In the rows, zero is written as 128.
Each name stands for a flat space through zero: a line, a plane or more. A row that begins with a name and a colon came from that space; any other row is followed by the name of the space it lies nearest, among the names in its block.
bfdz: [116 160  87 107 112 121 128 112 122 134 155 159 100 113 133 170 121 151
 149 106 119]
fsfp: [133 159  65 128 112 116 132 120 128 118 155 128 127 148 140 143 162 163
 150 120 153]
bfdz: [150 148 122 118 113 113 147 115 141 122 140 107 151 131 143 133 126 130
 120 127 132]
fsfp: [153 149 118 106 103 131  91  92 138 107 105 182 155 152  90 168 115 161
 164  72  95]
frhj: [116 148 137 195 118 144  84 141 115 115 131 123 138 107  90 145 104 134
 117 141 129]
fsfp: [141 160 113 166 112  80 102  97 132 134  85 116 150  87 138 104 120  95
 136 143 181]
sdzs: [184 152 124 120 127 109 137 124 148 103  85 104 166 145 124 122 116 132
 122 143 150]
fsfp: [ 85 105 117 187 130 163 145 169 126 116 176  67 105 133 143  74 153 106
  98 181 146]
fsfp: [178 137 150 108 126 112  97 109 124 119  70 167 142 124 123 148  85 161
 143  84 113]
frhj: [125  73 155 207 171 130  82 156  91 134 109  89 150 130  91  95 119 118
 101 148 184]
dsqc: [113 144  95 131 127 156  98 123 147  98  91 171  91 124  71 131  84 101
 143 141 112]
sdzs: [183 126 146  94 146  85 154 110 139 138 109 109 171 141 144 127 126 123
 108 125 154]
frhj: [122  83 156 142 168 137 121 143 124 139 142 130 150 168  93 117 162 115
 102 140 140]
bfdz: [134 135 123 110 133 142 169 138 151 113 151  95 120 131 122 127  96 102
  93 161 119]
dsqc: [129 110 122 129 147 145 135 158 116 120 117 112 112 140 125 120 125 142
 127 142 136]
bfdz: [128 211 135 159  70 134 117 125 159 104 112 129 167 110 113 153 149 125
 144 155  99]
sdzs: [128 126 125 118 112 142 134 129 138 113 114 127 119 134 146 107 132 132
 144 122 111]
bfdz: [118 150 179 149  99 132 123 119 151 131 135 129 179 126 116 133 162 104
 120 139  96]
dsqc: [130 101 121  91 124 122 134 103 115 138 142 130 127 132 143 138 113 143
 147  78 118]
bfdz: [110 139 122 123 107 142 127 126 131 124 130 132 129 126 122 139 139 130
 151 122 108]
sdzs: [143 124  98 147 151 110 130 138 114 126 126 106  94 109 150 105  93 128
 105 146 175]
frhj: [148 122 144 102 127 120 132 129 116 132  78 112 150 120 127 139 115 139
 156 115 128]
frhj: [101 146 121  74  94 123 153 104 140 147 135 155 115 114 160 143 160 123
 171 104  89]
sdzs: [126 120 109 148 144 146 131 158 126 110 124 116  87 129 138  97 113 129
 111 157 142]
dsqc: [132 125 131 143 139 151 125 164 116 115 120 104 155 159  92 148 152 156
 135 145 132]
sdzs: [165 112 216 153 138 162 135 186 124 109  98  71 210 169  97 137 151 159
 105 154 104]
frhj: [145 115 142  99 146 116 153 117 134 139 149 114 156 145 115 144 122 116
 105 125 131]
dsqc: [ 99 129 140 144 135 141 136 133 145 133 157 127 120 121 107 122 129  83
  97 163 120]
frhj: [ 90  62 144 130 143 169 104 118 136 123 146 164 102 157  98  90 122  95
 120 106  95]
dsqc: [109 103 179 135 146 152 136 160 133 137 119 130 128 138 122 107 159 107
 112 158 106]
bfdz: [122 138 120 120 115 122 147 128 130 134 144 111 140 132 146 131 160 133
 139 131 131]
sdzs: [105 126 121 142 110 151  75 105 131 112  97 177 113 118  85 130  97 115
 158 100 100]
fsfp: [104  93 155 166 125 180 127 169 124 108 140  85 146 159 112 100 157 133
 124 148 109]
fsfp: [189  71 172 142 177 155 118 181 108  98  94 111 130 177 130  97  99 185
  91 122 131]
fsfp: [129 184 101  83  99 148 159 136 157 112 158 153 161 186 103 191 209 170
 161 130  85]
fsfp: [114  83 202  86 170 164 202 203 115 154 154  96  91 128 168 126 136 134
  83 168  83]
dsqc: [136 165  71  99 105 112 133 124 105 126  92 112 118  99 137 170 108 166
 189 111 146]
dsqc: [154 160  95 157 129 125 137 151 139 100 124 100 121 137 141 109 130 140
 108 169 161]
sdzs: [125 124 121  99  91 122 128  86 137 125 111 131 129 110 153 113 106 114
 163  86 107]
bfdz: [133  67 157  89 140 129  99  93 110 139  85 160 121 119 115 122  68 120
 153  61 104]
dsqc: [140 189 106 148 107 101 127 131 122 129 111 107 143  92 134 159 126 141
 141 150 155]
fsfp: [147 140 131 110 117 119 132 111 140 125 132 137 164 153 123 145 154 141
 137 111 119]
frhj: [134 132 110 135 141 127 136 130 144 118 148 127 129 152 116 118 141 116
 104 150 144]
frhj: [125 172 127 116 106 130 141 135 134 132 164 168  98 119 170 155 151 166
 126 120  92]
bfdz: [121 188  34 137  89 111 133 116 121 114 161 124  82 101 175 141 126 167
 157 120 155]
sdzs: [ 91 123 174 154 118 167 126 149 129 130 166 118 148 128  94 150 138 117
 111 142  84]
dsqc: [116 108 128 134 151 130 123 151 110 139 109 134  94 117 139 112 130 131
 132 140 142]
dsqc: [142  74 111  86 131 137 151 109 125 122 173 113 142 188 150 113 150 160
 136  73 121]
bfdz: [122 174 129 190 126 139 123 159 148 112 159 124 135 135 112 128 161 122
  85 188 137]
sdzs: [132  82 154 122 159 154 154 164 127 120 123  95 114 147 134  92 117 117
  99 154 125]
sdzs: [117 106 124  99 134 100 136  85 123 156 146 127 125 100 131 133  90  89
 124 102 138]
frhj: [ 98 126 120  69 107 153 158 122 143 132 156 169  89 140 156 137 157 138
 157 101  68]
frhj: [100 105 127 124 131 159 131 149 116 126 123 107 138 144  92 140 144 128
 153 134 117]
fsfp: [103 161 143 124  98 148 164 151 142 128 154 114 110 106 163 132 148 125
 124 156  89]
dsqc: [150 156  90 146 118 109 114 110 129 114 137 127 134 128 128 136 116 145
 126 120 156]
sdzs: [ 96 136 106 125 122 155 140 145 137 121 149 134 106 140 117 132 155 125
 138 147 111]
bfdz: [119  78 144 157 157 152 123 146 126 122 162 114 135 171 109  96 148 121
  93 137 135]
bfdz: [143 100 134 118 138 122 120 135 112 128  68 114 136 131 135 106 129 137
 159 117 145]
fsfp: [102 149  94 151 134 143 179 152 163 117 217 102  89 143 152  94 161  92
  63 199 140]
frhj: [148 143 161 187 124 143  67 115 136 100 124 155 143 114  73 141  51 121
  86 118 108]
[170  98 151 184 162 150  84 147 147  85 115 158 132 191 107  70 131 141
  75 137 137] => dsqc
[108 187  75 161  98 124 157 144 140 119 180  95 105 111 168 123 163 132
 118 175 150] => bfdz
[ 63 148 103  89  95 129 133  78 155 155 193 208  89 118 136 147 169  93
 150  99  77] => sdzs
[131 109 163 154 118 132 105 122 122 124 102 115 145 113 130 104 105 119
 128 115 122] => fsfp
[ 99 118 118 121 108 134 145 114 129 138 182 110 144 143 137 131 167 126
 139 112 117] => fsfp
[102 124 144  87 135 135 175 153 117 156 155 121  96 108 160 150 139 132
 128 139 102] => fsfp
[145 112 122 114 147 143 140 154 126 111  91 104 130 149 111 120 121 134
 135 146 138] => bfdz
[117 103 177 156 149 153 148 183 111 138 165  98 124 138 151 117 159 149
  89 156 117] => sdzs
[131  75 174  99 147 135 135 133 100 148 123 112 143 128 126 141 103 140
 131  94 109] => frhj
[116 141 105 121 112 146 149 122 152 114 193 133 128 163 129 134 159 132
 114 128 106] => fsfp
[154 117 153 156 125 135 111 137 130 109 101 107 169 152 120 107 140 141
 125 128 133] => fsfp
[128 137 106 117 100 123 122  91 138 123 162 140 153 150 126 143 148 141
 146  88 117] => fsfp
[161 128 120  76 124  94 141  79 147 131  95 125 165 132 117 134 105 100
 144 104 139] => sdzs
[ 93  98 172  95 130 143 133 115 133 159 182 193 109 143 144 137 167 127
 120  90  66] => frhj
[ 62 173  56 171  74  84  80  68 104 154 108 136  70   4 155 120  72  76
 186 114 170] => fsfp
[116 112  74 105 113 126 149 120 113 124 128  94  89 113 174 102 111 137
 163 109 146] => bfdz
[146  98 211  58 106 149 163 117 142 131 108 118 165 133 145 137 105 127
 138  85  45] => dsqc
[123 153  74 164 140 159 135 178 136  89 126 107  83 141 113 111 126 134
 113 192 153] => sdzs
[ 74  92 147 128 121 146 130 115 114 156 208 148  93 112 152 128 127 120
 113  94  90] => frhj
[121 185 106 150 115 126 127 146 136 118  97 121 118  94 112 144 121 114
 136 178 141] => dsqc
[138 157 141 118 118 141 135 134 147 114 115 129 154 137  96 156 127 125
 128 144 104] => bfdz
[ 89 124 110 145 126 167 165 172 126 118 174  75  95 124 137 116 133 119
 110 175 123] => sdzs

Rows lie near named flat spaces through zero. A row that begins with a name and a colon came from that space; any other row is followed by the name of its block's space that it lies nearest.
pr_rm: [119  82 134 149 124 136 118 130 116 106 148 129 106 125 122 141 102 151
 153 146 112]
qm_br: [ 90 154 115 121 158 135 128 109 137 147 126 157 137 120 109 140 140 113
 171 142 138]
pr_rm: [120 130 148 139 123  93 150 134 116 126 145  84 104 142 130 143 117 154
 136 164 169]
qm_br: [111 165 106  95 142 113 165 127 134 188 126  59 143  91 156 138 147 111
 150  71 114]
hz_dr: [101  76 120 158 105 173  97 107 108 120 144 131 117 146 131 136 108 147
 133 124 116]
hz_dr: [143 133 120 103 139 144 124 135 139 128 139 144 128 109 122 113 124 118
 123 119 123]
pr_rm: [148 174 163 105 133 102 139  91 160 102 156 109 126 166 135 114 124 126
 107 153 161]
pr_rm: [150 158 158 102 165  73 139 103 154 108 126  77 150 152 122 134 134 107
 138 169 133]
nj_jl: [116 120 131 148 138  95 134 139 119 146  67 111 137 151 103 124 143 122
 117 171 145]
hz_dr: [124 148 119 138 107 145 126 146 115 114 167 190 111 104 143 147 129 150
 142 101 145]
qm_br: [212 101 136 121 106 121 124 193 113 101 110 127 136 113 132 107 129 120
  61 121 118]
pr_rm: [141 140 136 141 106 149 114 119 135 105 130 184 130 150 131 114 132 127
  96 123 136]
hz_dr: [119  94  91 109 153 165 104 139 126 150 103 148 141  95 103 113 128 107
 141 114  91]
hz_dr: [135 160 125 107 136 115 134 133 129 121 160 130 129 106 142 145 133 132
 148 111 137]
nj_jl: [104 178 119 112 144 104 162 123 159 157 111 153 117  99 132 113 141 129
 150  94 112]
hz_dr: [153 126 148 172 110 134 135 153 140  98  94 232 130 127 117 117 137 116
 111 135  98]
qm_br: [172 163 131  82 159 110 135 145 123 122 164  79 166 105 138 161 144  92
 144 135 147]
pr_rm: [140 101 151 155 118 137 116 108 148  95 108 166 125 157 119 106 115 126
 109 143  91]
qm_br: [132 129 142 139 104 135 138 117 133 137 117 112 122 157 135 106 125 129
  86 129 143]
pr_rm: [151 133 136 152 120 154 103 130 130  93 112 216 157 145 117 131 146 100
 110 140 120]
pr_rm: [107 188  74  44 190 139 149 138 143 220 107  85 163  74 110 111 163  72
 146 101 152]
nj_jl: [151 153 127  90 133 135 142 140 138 124 180 123 116  95 143 125 118 130
 133 105 137]
qm_br: [121 183 120  87 141 116 169 126 141 169 162  78 129  93 155 138 137 118
 151  87 140]
hz_dr: [125 116 121 130 140 133 111 130 110 132 117 113 150 137 115 145 138 112
 134 153 141]
qm_br: [ 54  98 124 171 133 164 118  99 130 129 137 198  93 135  97 136 105 152
 186 163 126]
nj_jl: [118  88  99 122 143 148 102 124 119 168  59  91 161 140 105 105 142  97
 102 128 104]
pr_rm: [133 118 163 130 131  96 127 107 131  84 174  92 102 156 129 143  98 160
 146 176 150]
hz_dr: [100 105 133 169  85 143 137 114 139 117 138 176  82 120 154 115 103 175
 136  74  77]
pr_rm: [ 99 109 118 173  77 178 166 163 100 170 149 148  95  95 151 140 117 147
 133  89 134]
hz_dr: [143 145 137 129 120 152 140 117 131 139 140 109 160 132 149 142 142  91
 121 110 120]
nj_jl: [121 155 123 117 137 115 141 137 143 120 148 175 107  94 130 129 125 145
 159 109 120]
qm_br: [ 98 170 144 118 126 129 157  87 154 148 156 109 109 151 137 115 120 134
 130 135 165]
nj_jl: [125 177 146  92 153  70 179 128 148 153 143  57 108 123 131 122 125 136
 139 151 172]
nj_jl: [119 184  97  92 143 144 129 145 143 128 167 222 112  68 130 127 137 137
 162  81 134]
qm_br: [120 140 105 141 103 163 115 150 108 117 163 208 118  95 144 150 134 146
 144  84 133]
nj_jl: [136 182 140 121 107 142 149 120 143 115 187 168 117 115 160 137 129 133
 132  91 144]
hz_dr: [117 161 108 126  80 184 133 139 123 112 231 220  82  70 178 144 110 175
 153  33 129]
pr_rm: [132  98 126 142 124 111 117 127 128 120  91 118 133 133 130 121 128 134
 122 113  83]
hz_dr: [120 113 147 162 103 138 140 111 124 146 100  92 137 172 133 121 130 116
  94 145 137]
nj_jl: [122 106 141 113 170  94 115 115 140 125  86  92 122 170  72  97 116 125
 116 223 163]
qm_br: [157  94 150 125 121  97 125 130 127  91 150  77 108 134 141 128 100 157
 123 134 108]
nj_jl: [171 113 139 135  87 145 147 155  97 134 164  53 145 119 177 156 127 118
 100  90 126]
nj_jl: [ 96 171 116 103 146  82 185 117 147 210  81  31 137 114 147 116 151 113
 135  89 118]
qm_br: [142 106 123 136 123 126 115 149 122 112 111 156 123 119 120 120 125 137
 118 125 110]
[139 172 108  74 149 134 130 130 130 135 188 110 141  83 150 152 136 117
 161  87 136] => hz_dr
[137 145 139 123 143  96 143 134 122 125 137  92 143 124 135 158 138 118
 151 143 136] => pr_rm
[182 106 126 110 144  72  88 147 125  80  83 117 151 132 121 119 138 132
 102 128  89] => qm_br
[128 132  93 116 148 138 110 152 115 151  87 154 164 103 113 134 159  97
 132 111 115] => pr_rm
[122 150 156 121 130  76 181 110 139 166 117   7 127 152 148 127 128 125
 119 141 147] => nj_jl
[113  84 137 164 106 158 144 127 119 160 100  96 123 149 123 114 117 119
 105 144 121] => qm_br
[ 95 108 110 145 106 157 126 114 126 138 145 145 108 105 152 133 115 152
 154  68  82] => hz_dr
[ 99 141 101 118 111 166 161 128 130 208 110  91 128 108 147 104 138 112
 107  70 127] => hz_dr
[150 139 124 135 120 158 126 155 132 112 134 217 132 102 124 124 135 114
 123 113 117] => hz_dr
[143 132 153 148 114  96 150 128 128 117 127  96 134 136 152 147 131 130
 131 121 109] => pr_rm
[119 146  98 102 152 145 121 131 149 158  85 174 140 108 104  92 146 103
 118 109 114] => nj_jl
[112 173 109  84 168 141 126 103 179 158  83 186 134 128  89  65 143  97
 109 132 131] => nj_jl
[136 165 143 136  93 150 127 118 137 106 160 190 107 154 138 108 125 145
  85 126 178] => qm_br
[103 114 119 154  98 152 113 131 102 120 156 157 102 133 136 142 117 164
 132 122 155] => hz_dr
[138 109 126 113 156 141 101 126 157  97 112 205 114 124  84  87 112 125
 126 160 107] => nj_jl
[113 132 144 135 146  97 166 140 127 155 113  83 118 134 109 133 126 124
 143 182 162] => pr_rm
[103 164 143  75 178  77 178  74 193 195  68  18 127 158 106  61 127 101
 109 155 127] => nj_jl
[120 140 113 139  92 163 148 149 116 157 145 151 114 101 155 127 132 136
 115  73 133] => qm_br
[ 97 125 108 120 158  82 128 135 111 161  82  72 136 128 109 139 144 133
 150 151 143] => hz_dr

Rows lie near named flat spaces through zero. A row that begins with a name and a colon came from that space; any other row is followed by the name of its block's space that it lies nearest.
mlbh: [160 169 171 128 168  90 131 109 126 139 153 148  73 164 132 120  98  88
 122 145 117]
nqls: [ 92 115 186 157 114 150 119 132 124  84 158 107 161 124 148 130 115 120
 161 129  88]
mlbh: [151 226 119 105 137 119 155  70 111  86  88 155 111 136 154 182 171  82
 133  94 139]
mlbh: [104  91 120 138 154 154 119 168 138 143 143 126 165 105 131  94 117 127
 152 140 130]
qjhp: [131 144  94  98 142  81  95 139 119 155 121 141 120 162 138 151 151 172
  91  74 109]
qjhp: [ 92 144 139 127 159  93  92 153 108 131 137 157 133 130 149 136 115 101
 129 138 130]
qjhp: [122 163 165 157 108 116 127 124 138 112 142 131 100 148 101 167 118 121
 126 177 115]
nqls: [134 141 140 154 134 142  52 135 125 109 109  97 120 140 166 142 133 169
 110 201 142]
trjg: [ 96 120 102 162 185 128 133 146  90 119  99 114 112  73 102  89 112 105
 145  68 132]
nqls: [119  71 165 146 161 126 116 147  95 131 135 110 126 117 134  98  70 131
 144 139 134]
trjg: [124 164  99 121 141 158 163 114 132 106 107 140 152  96 133 128 164  92
 154  94 135]
nqls: [143 168 108 102  87 113 148 120 193 163 168 170 127 177 105 173 159 114
 118 151 120]
qjhp: [178  85 123 119 117 155 135 101 134 143 114 102 113 131 139 107 108 143
 126 157 169]
nqls: [145 118 118 140 134 143 138 129 146 144 130 119 109 116 108  94 121 121
 126 152 141]
mlbh: [122 192 124 102 124 114 143 111 122 104 120 160 136 118 148 126 173  91
 117 102 111]
qjhp: [128 147 121 115 113 146 140 129 143 119 127 137 156 130 134 145 159 136
 132 130 119]
nhmp: [110 131 148 102 128 121 119 135 138 134 160 164 168 146 167 142 125  91
 149 147 129]
nhmp: [ 93  49 128 149 129 107  95 161 117 161 148 115 133 143 110 153  69 154
 143 123 142]
mlbh: [ 96 101 115 145 128 171 140 179 157 131 150 114 181  98 103  92 150 159
 145 120  89]
nhmp: [113 105 121 171 101 119  97 124 114 117 109  84  90 121  98 140 114 165
 108 123 130]
trjg: [126  92  63 149  85 172 188 163 175 154 121  98 147 114  23 153 161 217
 128  85 101]
nhmp: [121  90 110 128 136 120  99 132 123 149 129 120 132 141 142 144 106 138
 137 113 150]
mlbh: [126 189 128 131 174 134 130 140 122 106 114 138 142 139 134 169 156 142
 142 106 100]
mlbh: [131 123 153 103 105 133 158 138 114 114 122 139 162 135 126 158 135 163
 125 140 114]
nhmp: [141  92 124 132 146 225 209 190 146 119 113 103 202  69  81  72 158 203
 151 142  91]
trjg: [155 167 112  86 191 143 181 126 110 127 101 165 151 104 148 104 150  94
 146  98 139]
nqls: [108 147 162 135 149 102 119 129 129 124 166 144 128 160 139 155 109  99
 151 105  96]
nqls: [141  77 125  81 125 160 150 118 144 149 150 148 184 117 180  84 120  84
 160 133 161]
qjhp: [130  45 148 133 139 133 129 165  88 144 109 106 133 105 111 100  75 180
 121 162 151]
qjhp: [122 107  78 176 187 167 111 174 135 144 103  87 122  91  90  89 129 174
 136 115 129]
mlbh: [128 115 144 144 105  77  91 112 117 140 138 116  73 164 115 156  94 140
 101 131 130]
qjhp: [119  86 127 137 146  97  90 141 103 155 124 125  99 123 131 105  82 121
 114 151 163]
nhmp: [129 147 125 116 150 145 110 143 135 123 128 134 155 121 161 103 154 130
 126 144 120]
trjg: [187 185 188  99 159 145 141 105 125  98 133 132 122 133 184  60 154 115
 108 166  94]
trjg: [104  92 101 130 191 105 107 143  78 148  98 141 125 107 142 134  79  99
 153 102 185]
mlbh: [107 130 105 123  65  84 144  98 128 139 125 155  98 132  92 177 121  86
 116 120 163]
trjg: [117 152 131 167 112  87  93  91 107 112 112 113  51 124 113 137 107  90
 106 134 151]
mlbh: [ 55  97  85 161  90  48  57 108 113 157 134 145  75 137 113 193  74  52
 131 114 201]
nhmp: [147 163 106 151 127 171 146 168 148 114  96  97 126  96  74  93 188 216
  87 156  85]
nqls: [133 122 116 106 149 139 110 112  93 106  95 116 145  96 185  82 145 120
 122  93 141]
trjg: [ 88  54 108 172  75 131 139 150 143 150 141 102 122 116  51 154  92 154
 139 126 138]
trjg: [147 113 137 123 147 117 124 136 122 151 127 136 119 156 125 161  96 145
 133 157 151]
nqls: [129 133 124 117  97 129 159 130 141 130 132 139 139 135 102 153 143 143
 123 125 117]
nhmp: [132 114 107 139 163 175 114 170 130 127 105 103 152  80 133  52 152 167
 117 156 125]
nqls: [131 110 107 130 157 119  99 134  98 138  94 120 114 117 140 126 110 140
 120 135 168]
trjg: [115 155 134 151 164  75  78 125  96 128 119 127  73 143 132 141 104 116
 109 116 130]
nhmp: [149  64  96 150 146 174 123 132 109 125  85  61 132 107 119 113 119 207
 135  85 137]
nqls: [171 152 111  80 132 153 172 121 148 140 117 156 161 147 140 157 159 142
 136 137 140]
mlbh: [101 162  61 151 110 122 120 125 142 125 101 124 115 120  88 180 167 139
 123  81 132]
trjg: [119  96 156 165 118  90  76 136 116 140 142 101  77 154 110 137  80 156
 104 158 126]
qjhp: [137 136 109 155 110 126 174 162 159 146 136 104 109 161  20 183 148 237
 108  78  55]
nhmp: [155  49 126 129 169 157 168 122  95 141 107  99 126  94 122  74  75 129
 158  91 159]
nqls: [124 110 122 141  88 124 123 144 112 122  98 107 116 116  90 145 133 192
  92 155 131]
nhmp: [151 161 138 104 133 153 116  96 123  98 112 131 140 106 196  78 159  88
 123 153 143]
qjhp: [154 131 122 152 162 144  82 142 121 130  96  97 103 131 136 126 122 177
 111 184 150]
qjhp: [112 148 116 118 147 159 140 149 132 110 121 137 180 108 144 126 164 134
 147 109 108]
qjhp: [130 145 128  99 109 133 172 135 146 127 143 149 167 150 114 168 159 154
 136  92  88]
trjg: [129 122 137  92 145 146 144 152 136 134 147 149 186 131 158 110 146 137
 141 120 105]
nhmp: [104  87 108 158 137 129 100 153 120 142 120 108 116  98 109  95 106 134
 124 139 148]
mlbh: [110  80 145 125 119 114  95 110 100 128 128 130 133 127 171 137  80  88
 147 149 179]
[131 165 150 120 150 123 134 121 121 112 132 144 131 135 149 130 135 105
 136 123 113] => mlbh
[132  87  88 165 121 128 128 102 108 131  90  81  76 107  86 131 102 144
 126  78 160] => nhmp
[137 107 142 109  71 153 148 131 171 138 160 135 169 159 125 165 137 152
 138 169 122] => trjg
[ 95 132 133 136 145 122  98 122 129 122 147 141 147 140 164 160 112  80
 167 116 139] => nqls
[120 136 125 127  84 111 149 137 165 150 157 149 130 172  81 202 131 148
 129 138 112] => trjg
[120 124  68 175 168 114  98 140 105 140  79  92  75 117  79 154 117 173
 118  80 147] => trjg
[102 140 107 117 109 113 144 130 136 129 140 143 143 124 114 131 155 118
 125  71 100] => qjhp
[128 149 133 124 101 129 127 118 138 115 130 131 134 139 132 152 148 133
 122 137 119] => nhmp
[125 148 107 123 138 144 127 121 130 113 118 124 143 111 146 109 160 120
 132  92 117] => qjhp
[157 146 132 130 164 159 148 165 151 134 135 113 139 128 107  87 157 189
 115 129  73] => mlbh
[144 188 172  98 160 105 120 103 106 100 135 155 123 136 190  95 144  79
 118 123 105] => mlbh
[123 174  80 130 213 179 135 180 145 124 112 128 178  93 133  84 191 157
 146  83  85] => nhmp
[ 79 148 142 146 127 118 118 163 139 121 157 147 149 125 112 140 135 114
 137 139  96] => nhmp
[ 90 146  98 145 118 144 137 127 154 119 140 136 142  93 117 106 154  71
 150 104 125] => qjhp
[103  63  31 159 110 108  52 134 105 156  71  75  92 110 105 146 123 195
  93  76 180] => trjg
[101 164 114 150 118 107 127 129 131 118 124 134 116 146  94 201 138 135
 135  99 113] => mlbh
[140 123 124 151 160 188 146 161 121 101  98  82 151  83 111  75 157 197
 126 118  90] => nhmp
[137 107 131 131 165 128  76 133 108 136 115 116 122 128 173 108 103 130
 126 160 162] => nqls
[103 140 115 125 158 114 103 117 118 126 131 146 140 134 166 153 120  78
 159  93 147] => nqls
[155 130 125 135 117 157 116 129 153 132 124 111 122 126 131 105 141 149
 113 187 139] => nqls
[119  76 144 135  82  84  92  95 110 140 137 116  94 165 135 180  73 122
 124 130 163] => nhmp
[111 110 150 117 157  96  77 153 109 141 148 137 140 151 167 124 105 138
 122 130 117] => trjg
[114 123 179 124 137 106 101 133 101 112 144 132 139 149 164 143 103 130
 132 138 111] => mlbh
